Each row has a name. Each question is about the rows just above it.

W: [126 167 140 103 152 103 167 171 121 130 125 108 131 166 110 139 122 172
 139 131 134 147 131 130 129 127 130 129 129 134 184 129 108  99 163 131
 161 142 116  97 160 142  98 187 132  78 110 169 127  94 184 141 141 138
  98 140 114 144]
Z: [158  98 140 140 108 114 137  91 144 119 125 140 131 104  95 115 165  82
 129 107 162 147 120  92 169 127  88 123 135 111 110 129 205 123 163 164
 127  90 187 139 141 106 157 115 162 145 156 115 167 187 109 110 165 168
 128  90 175  96]
N: [142 153 155 140 123 137 107 111 151  72 117 187 162 129  81 127  93 100
 134 203 105  95 109  73 142 135 185 160 152 134  86 170 108 147  83  81
 161 103 159 139 121 152 216 115 111  78 137  43 113 150 121 141 165 107
 143 107 175  48]
Number of entries in [142 153 155 140 123 137 107 111 151  72 117 187]:
12
How many entries does [142 153 155 140 123 137 107 111 151  72 117 187 162 129  81 127  93 100
 134 203 105  95 109  73 142 135 185 160 152 134  86 170] have?
32
Number of entries in [142 153 155 140 123 137 107 111 151  72 117 187 162 129  81 127  93 100
 134 203 105  95 109  73 142 135 185 160 152 134  86 170 108 147]:
34
Count the entries of [126 167 140 103 152 103 167 171 121 130 125 108 131 166 110 139 122 172
 139 131 134 147 131 130 129 127 130 129 129 134 184 129 108  99 163 131
 161 142 116  97 160 142  98 187 132  78 110 169 127  94 184 141 141 138
  98 140 114 144]:
58
How many entries does [142 153 155 140 123 137 107 111 151  72 117 187 162 129  81 127  93 100
 134 203 105  95 109  73 142 135 185 160 152 134  86 170 108 147  83  81
 161 103 159 139 121 152 216 115 111  78 137  43 113 150 121 141 165 107
 143] have?
55
How many entries does [142 153 155 140] have?
4
Count the entries of [158  98]:
2

F: [138 130 144 165  81]
J: [122 127 118 106 159]
L: [147 131 160 202  35]
P: [137 130 144 167  80]
How many entries does [122 127] have?
2
How many entries does [138 130 144 165] have?
4

M: [128 106  71 119 129 183]
V: [128 106  71 119 129  44]
U: [126  94 128  94 125 153]
How many entries does [126  94 128  94 125] have?
5
Number of entries in [128 106  71 119 129]:
5

Y: [123 108 121 108 126 112  87 121 127 122 101 164 123 117 122 157 119 117
  94]
K: [123 108 121 108 126 112  87 121 127 122 173  51 119 130 118  55 152 146
 171]
H: [123 108 121 108 126 112  87 121 127 122 173  51 119 101 125 128 134 131
 129]
Number of entries in [123 108 121 108 126 112  87 121 127 122 173  51 119 130 118  55 152 146
 171]:
19
Count the entries of [123 108 121 108 126 112  87 121 127 122 101 164 123 117]:
14
How many entries does [123 108 121 108 126 112  87 121 127 122 173  51 119 130 118] have?
15
How many entries does [123 108 121 108 126 112  87 121 127] have?
9
Number of entries in [123 108]:
2
Number of entries in [123 108 121 108 126]:
5

S: [129  96 130 128 123 126 124 103 152 127 132 126 113]
E: [129  96 130 128 123 126 124 103 123 130 128 134  91]
B: [113 129 115  48 146 140 170 130  52 120 113 110 130]
Count the entries of [129  96 130 128 123 126 124 103 152 127 132]:
11
Number of entries in [113 129 115  48 146 140 170 130  52 120]:
10
Count the entries of [129  96 130 128 123]:
5
Count the entries of [113 129 115  48 146 140 170 130  52 120 113 110 130]:
13
How many entries does [113 129 115  48] have?
4
Count the entries of [129  96 130]:
3

G: [148 163  86  51 115  83]
D: [154 151  83  61 168  84]
C: [148  95 119 156 115 127]
Q: [145 166  89  51 114  82]
T: [134 151  83  61 112  84]
A: [149 114 109 112  93  92]
X: [154 151  83  61 112  84]
Count the entries of [148 163  86  51]:
4
How many entries does [148  95 119] have?
3

Sola: [104 172  67 153  95 191 139  76 157 105 135 120 177  67  86 103 173 144
 167  86 146 142 131  95 128 111  91 101 124 149 134 163 126 149 106 161
 130 102  62  76 161 115 100 149 123 131  84 100  81 154 156]
Pom: [104 172  67 153  95 191 139  76 157 105 135 120 177  67  86 103 173 144
 167  86 146 142 125  95 128 111  91 101 124 149 134 163 126 149 106 161
 130 102  62  76 161 115 100 149 122 132 133 113 220 126 115]
setap: [112 146 130 153 171  83 118  88 154 106 138 172  91 109 178 104 181 146
 157 143 142  88 116 140 125 148 107 125 104 134 124 110  68 170 165 117
 135 163 188 142 130 158 138  83 169  93 121 101 103 116 135]
tigu: [104 172  67 153  95 191 139  76 157 105 135 120 177  67  86 103 173 144
 167  86 146 142 125  95 128 111  91 101 124 149 134 163 126 149 106 161
 130 102  62  76 161 115 100 149 123 131  84 100  81 154 156]
Count the entries of [104 172  67 153  95 191 139  76 157 105 135 120 177  67  86 103 173 144
 167  86 146 142 125  95 128 111  91 101 124 149 134]:
31
Count the entries of [104 172  67 153  95 191 139  76 157 105 135 120 177  67  86 103 173 144
 167  86 146 142 125  95 128 111  91 101 124 149 134 163 126 149 106 161
 130]:
37
Count the entries of [104 172  67 153  95 191 139  76 157 105 135 120 177  67  86 103 173]:
17
How many entries does [112 146 130 153 171  83 118  88 154 106 138 172  91 109 178 104 181 146
 157 143 142  88 116 140 125] have?
25
How many entries does [112 146 130 153 171  83 118  88 154 106 138 172  91 109 178 104 181 146
 157 143 142  88] have?
22

